Below is a small trained network, with its code and all its weights. Each question gives an input and a class and asks what happens when units are switched off, that is, made to give their printed mean instead of their output.

import numpy as np


def w(rows, s, z=0):
    codes = np.array(rows[::2]) - 128.0
    scale = np.full(codes.shape[1], s)
    scale[-1] = z or s
    return codes * scale


def f(y):
    return np.maximum(y, 0)


def log_softmax(a):
    a = a - a.max(-1, keepdims=True)
    return a - np.log(np.exp(a).sum(-1, keepdims=True))


def net(x, mask):
    res = np.array(x, float).reshape(1, 4) / 4 @ E
    y = f(res @ A[0][:, :-1].T + A[0][:, -1])
    res = res + np.where(mask, y, B[0][:, -1]) @ B[0][:, :-1]
    return log_softmax(res[-1] @ U[:, :-1].T + U[:, -1])


A, B = {}, {}
E = w([
[130,183,251,97],'x0',
[134,253,71,130],'x1',
[128,128,127,128],'x2',
[224,112,102,14],'x3',
],0.0071)
A[0] = w([
[129,135,143,124,71],'N1',
[144,178,225,108,17],'N2',
[137,82,19,162,5],'N3',
[178,129,115,36,115],'N4',
[168,127,120,90,79],'N5',
[130,14,178,124,164],'N6',
[82,149,156,225,53],'N7',
[164,127,121,85,73],'N8',
[135,150,173,120,52],'N9',
[139,253,73,119,139],'N10',
],0.021,0.0022)
B[0] = w([
[119,94,120,111,139],'N1',
[72,130,138,14,223],'N2',
[60,141,150,16,224],'N3',
[71,145,84,208,239],'N4',
[97,132,105,170,184],'N5',
[251,123,172,152,246],'N6',
[78,137,60,219,233],'N7',
[100,121,93,167,184],'N8',
[103,130,130,76,169],'N9',
[250,101,186,148,248],'N10',
],0.028,0.012)
U = w([
[255,125,176,164,201],'0',
[63,160,57,242,10],'1',
[73,150,145,12,150],'2',
],0.0086,0.0011)

Each question gives the input, the list of numbers given to net, and the class t.
The units are the neurons (one row each of A and B). Each row of codes is followed by its name. A weight is (code - 128) times the scale printed after its matrix; where a second scale follows, it is the last column's (A, B and U).
mask holds one flag per neuron, in row order. A switched-off neuron (its flag False) gives its mean, the last column of its row in B, instead of its output. The means were averaged over made-up inputs and are rounded, as every weight is.
A unit's drop is (log p(t) with every unit on - log p(t) with that unit switched off) / (log p(t) with every unit on - log p(t) with every unit switched off).
The circuit of an input: a set's keep is (log p(t) with only the set's units on - log p(t) with every unit switched off) / (log p(t) with every unit on - log p(t) with every unit switched off). Starting from all 10 units, units are removed one at a time, each time the one whose removal leaves the highest keep (on an exact tie, the one counted first), for as long as the keep stays at least 0.8.
units of the circuit, in order: the units of the circuit, biggest drop first
most important unit: the unit with the biggest drop
top k neurons: the k neurons with the biggest drops, biggest first
drop of u: that unit's drop, to one decimal
input [-5,0,-3,4], class 2: top 2 neurons	(N3; N7)
input [-7,6,-6,-2], class 2: most important unit	N3
input [7,-1,-7,8], class 1: top 2 neurons	(N4; N3)
input [6,-7,8,8], class 1: top 4 neurons	(N4; N10; N8; N5)
input [3,-2,4,4], class 1: top 3 neurons	(N10; N3; N4)
input [4,7,-4,8], class 1: top 2 neurons	(N4; N6)
input [4,5,8,6], class 1: top 4 neurons	(N4; N6; N8; N5)
input [5,8,2,-8], class 0: top 2 neurons	(N10; N4)
input [4,-3,0,-2], class 2: top 2 neurons	(N10; N2)
input [0,-5,5,-5], class 0: top 2 neurons	(N6; N4)
input [-8,-6,5,2], class 2: top 2 neurons	(N3; N10)
input [-3,1,-8,1], class 2: top 2 neurons	(N6; N7)
input [-4,5,0,-3], class 0: top 2 neurons	(N10; N2)
input [7,5,-3,-3], class 2: units of the circuit, in order	(N2)
input [-3,-5,8,6], class 1: top 2 neurons	(N10; N4)
input [-4,5,1,-5], class 0: drop of N8	0.3
input [6,-5,1,7], class 1: drop of N7	0.0
input [-2,8,5,-1], class 0: drop of N10	0.1
